Below are the code and all the weights of a small trained network. Each question names an input and a class and asks about switching units off, where a switched-off unit gives its printed mean instead of its output.

import numpy as np


def w(rows, s, z=0):
    codes = np.array(rows[::2]) - 128.0
    scale = np.full(codes.shape[1], s)
    scale[-1] = z or s
    return codes * scale


def norm(h):
    return h / np.sqrt((h * h).mean(-1, keepdims=True) + 1e-5)


def f(y):
    return np.maximum(y, 0)


def log_softmax(a):
    a = a - a.max(-1, keepdims=True)
    return a - np.log(np.exp(a).sum(-1, keepdims=True))


def net(x, mask):
    res = np.array(x, float).reshape(1, 6) / 4 @ E
    u = 0
    for l in range(3):
        y = f(norm(res) @ A[l][:, :-1].T + A[l][:, -1])
        res = res + np.where(mask[u : u + 10], y, B[l][:, -1]) @ B[l][:, :-1]
        u += 10
    return log_softmax(norm(res)[-1] @ U[:, :-1].T + U[:, -1])


A, B = {}, {}
E = w([
[129,129,128,125],'x0',
[127,128,128,126],'x1',
[248,67,112,229],'x2',
[130,127,129,126],'x3',
[121,30,48,67],'x4',
[143,184,52,148],'x5',
],0.017)
A[0] = w([
[107,192,2,193,2],'0.n1',
[113,142,59,173,85],'0.n2',
[176,134,74,183,106],'0.n3',
[110,75,104,125,100],'0.n4',
[162,147,205,225,84],'0.n5',
[67,107,145,85,96],'0.n6',
[154,220,44,116,50],'0.n7',
[218,38,77,87,97],'0.n8',
[219,147,86,169,71],'0.n9',
[228,227,176,112,30],'0.n10',
],0.011,0.009)
B[0] = w([
[251,193,115,61,176],'0.n1',
[178,150,129,91,166],'0.n2',
[103,145,79,144,231],'0.n3',
[88,123,123,134,167],'0.n4',
[22,99,116,125,239],'0.n5',
[166,191,132,93,194],'0.n6',
[214,178,116,94,179],'0.n7',
[42,148,139,146,255],'0.n8',
[117,148,76,149,223],'0.n9',
[64,144,112,153,171],'0.n10',
],0.023,0.0051)
A[1] = w([
[152,158,194,216,70],'1.n1',
[154,164,192,216,3],'1.n2',
[111,172,161,114,220],'1.n3',
[155,48,101,94,26],'1.n4',
[169,58,67,97,14],'1.n5',
[207,55,116,253,124],'1.n6',
[77,130,106,173,173],'1.n7',
[138,92,126,180,11],'1.n8',
[136,30,65,91,58],'1.n9',
[144,37,235,105,34],'1.n10',
],0.024,0.0037)
B[1] = w([
[107,142,93,202,163],'1.n1',
[97,134,97,208,156],'1.n2',
[112,82,71,124,216],'1.n3',
[94,124,119,188,141],'1.n4',
[125,152,93,207,150],'1.n5',
[132,162,45,3,189],'1.n6',
[127,81,137,134,252],'1.n7',
[116,95,120,85,152],'1.n8',
[94,141,91,220,179],'1.n9',
[216,218,107,122,167],'1.n10',
],0.042,0.011)
A[2] = w([
[227,178,116,131,173],'2.n1',
[145,103,231,82,97],'2.n2',
[122,105,137,185,147],'2.n3',
[128,126,126,128,93],'2.n4',
[137,150,100,189,87],'2.n5',
[70,109,140,83,79],'2.n6',
[206,4,24,130,173],'2.n7',
[148,143,114,100,116],'2.n8',
[75,201,147,80,75],'2.n9',
[85,115,130,156,1],'2.n10',
],0.024,0.0043)
B[2] = w([
[188,96,220,134,171],'2.n1',
[187,219,123,161,128],'2.n2',
[136,131,176,138,162],'2.n3',
[113,116,148,128,128],'2.n4',
[172,150,175,151,180],'2.n5',
[115,107,110,64,153],'2.n6',
[108,133,252,89,254],'2.n7',
[126,146,152,150,151],'2.n8',
[180,195,79,145,140],'2.n9',
[73,121,142,152,152],'2.n10',
],0.034,0.021)
U = w([
[59,122,90,253,140],'0',
[99,156,45,39,110],'1',
[138,125,165,141,195],'2',
[241,194,146,156,94],'3',
[123,113,165,143,169],'4',
[125,120,166,140,151],'5',
[182,12,112,137,10],'6',
],0.017,0.011)

Each question gives the input, the list of numbers given to net, and the class t.
The units are the neurons (one row each of A and B). Each row of codes is followed by its name. A weight is (code - 128) times the scale printed after its matrix; where a second scale follows, it is the last column's (A, B and U).
mask holds one flag per neuron, layer by layer. A switched-off neuron (its flag False) gives its mean, the last column of its row in B, instead of its output. The means were averaged over made-up inputs and are rounded, as every weight is.
A unit's drop is (log p(t) with every unit on - log p(t) with that unit switched off) / (log p(t) with every unit on - log p(t) with every unit switched off).
The circuit of an input: a set's keep is (log p(t) with only the set's units on - log p(t) with every unit switched off) / (log p(t) with every unit on - log p(t) with every unit switched off). Starting from the 12 units with the biggest drops (on a tie, the unit counted first), units are removed one at a time, each time the one whose removal leaves the highest keep (on an exact tie, the one counted first), for as long as the keep stays at least 0.8.
circuit, biggest first: the units of the circuit, biggest drop first
unit that matters most: the unit with the biggest drop
top k neurons: the k neurons with the biggest drops, biggest first
top k neurons in layer l: the k neurons of layer l with the biggest drops, biggest first
drop of u: that unit's drop, to one decimal
input [-6,6,-7,-7,-6,-4], class 1: unit that matters most -> 1.n9
input [2,0,-5,-2,5,6], class 3: circuit, biggest first -> 0.n8, 1.n7, 0.n5, 0.n7
input [-6,-4,-5,1,-5,-7], class 3: top 2 neurons in layer 1 -> 1.n10, 1.n7
input [0,2,2,-1,5,-4], class 0: top 2 neurons in layer 1 -> 1.n9, 1.n6
input [7,1,-4,8,-5,-8], class 3: top 2 neurons in layer 1 -> 1.n10, 1.n7
input [0,-3,-4,3,0,1], class 1: top 2 neurons -> 2.n1, 1.n7
input [3,4,-3,1,5,-3], class 0: top 4 neurons -> 1.n6, 1.n9, 1.n7, 2.n1
input [4,-5,-1,-3,-6,-6], class 0: top 4 neurons in layer 1 -> 1.n1, 1.n2, 1.n6, 1.n8
input [2,-4,-5,0,2,7], class 3: top 4 neurons -> 1.n7, 0.n7, 2.n9, 0.n1
input [-4,-1,7,3,-8,7], class 0: top 2 neurons -> 1.n2, 1.n1
input [4,-5,8,8,7,-2], class 1: top 3 neurons -> 1.n6, 0.n5, 1.n8
input [4,3,-7,-5,1,8], class 3: top 2 neurons -> 0.n7, 1.n7
input [-6,7,-5,3,-3,-8], class 3: top 2 neurons -> 1.n10, 1.n7
input [0,5,-1,-4,6,-2], class 0: top 3 neurons in layer 2 -> 2.n1, 2.n7, 2.n10
input [-6,0,7,1,-1,-1], class 1: unit that matters most -> 1.n6
input [1,-5,-7,1,-4,7], class 1: top 2 neurons in layer 1 -> 1.n10, 1.n3
input [5,6,-6,6,7,-7], class 0: top 2 neurons -> 1.n9, 1.n4
input [3,0,1,-6,6,-7], class 3: top 2 neurons -> 1.n10, 0.n3
input [-5,6,8,1,6,5], class 1: top 2 neurons -> 1.n6, 0.n5
input [1,4,-6,6,8,5], class 0: top 2 neurons -> 1.n9, 2.n7
input [6,-4,-7,5,1,-4], class 1: unit that matters most -> 1.n7
input [-3,4,6,-5,3,-7], class 3: top 4 neurons in layer 0 -> 0.n9, 0.n3, 0.n10, 0.n5
input [5,-4,-4,-4,-7,4], class 0: top 2 neurons in layer 1 -> 1.n2, 1.n1
input [7,-8,-5,-6,-8,-3], class 0: top 2 neurons in layer 2 -> 2.n7, 2.n1
input [0,5,7,-1,-4,2], class 1: drop of 1.n6 -> 0.9
input [0,3,-6,0,-4,-3], class 1: drop of 0.n8 -> -0.1
input [3,-7,2,0,0,8], class 3: drop of 2.n1 -> -0.2
input [-2,-4,1,-5,2,-8], class 3: drop of 1.n6 -> 0.0
input [-1,-2,-2,4,-3,8], class 3: top neuron in layer 2 -> 2.n7
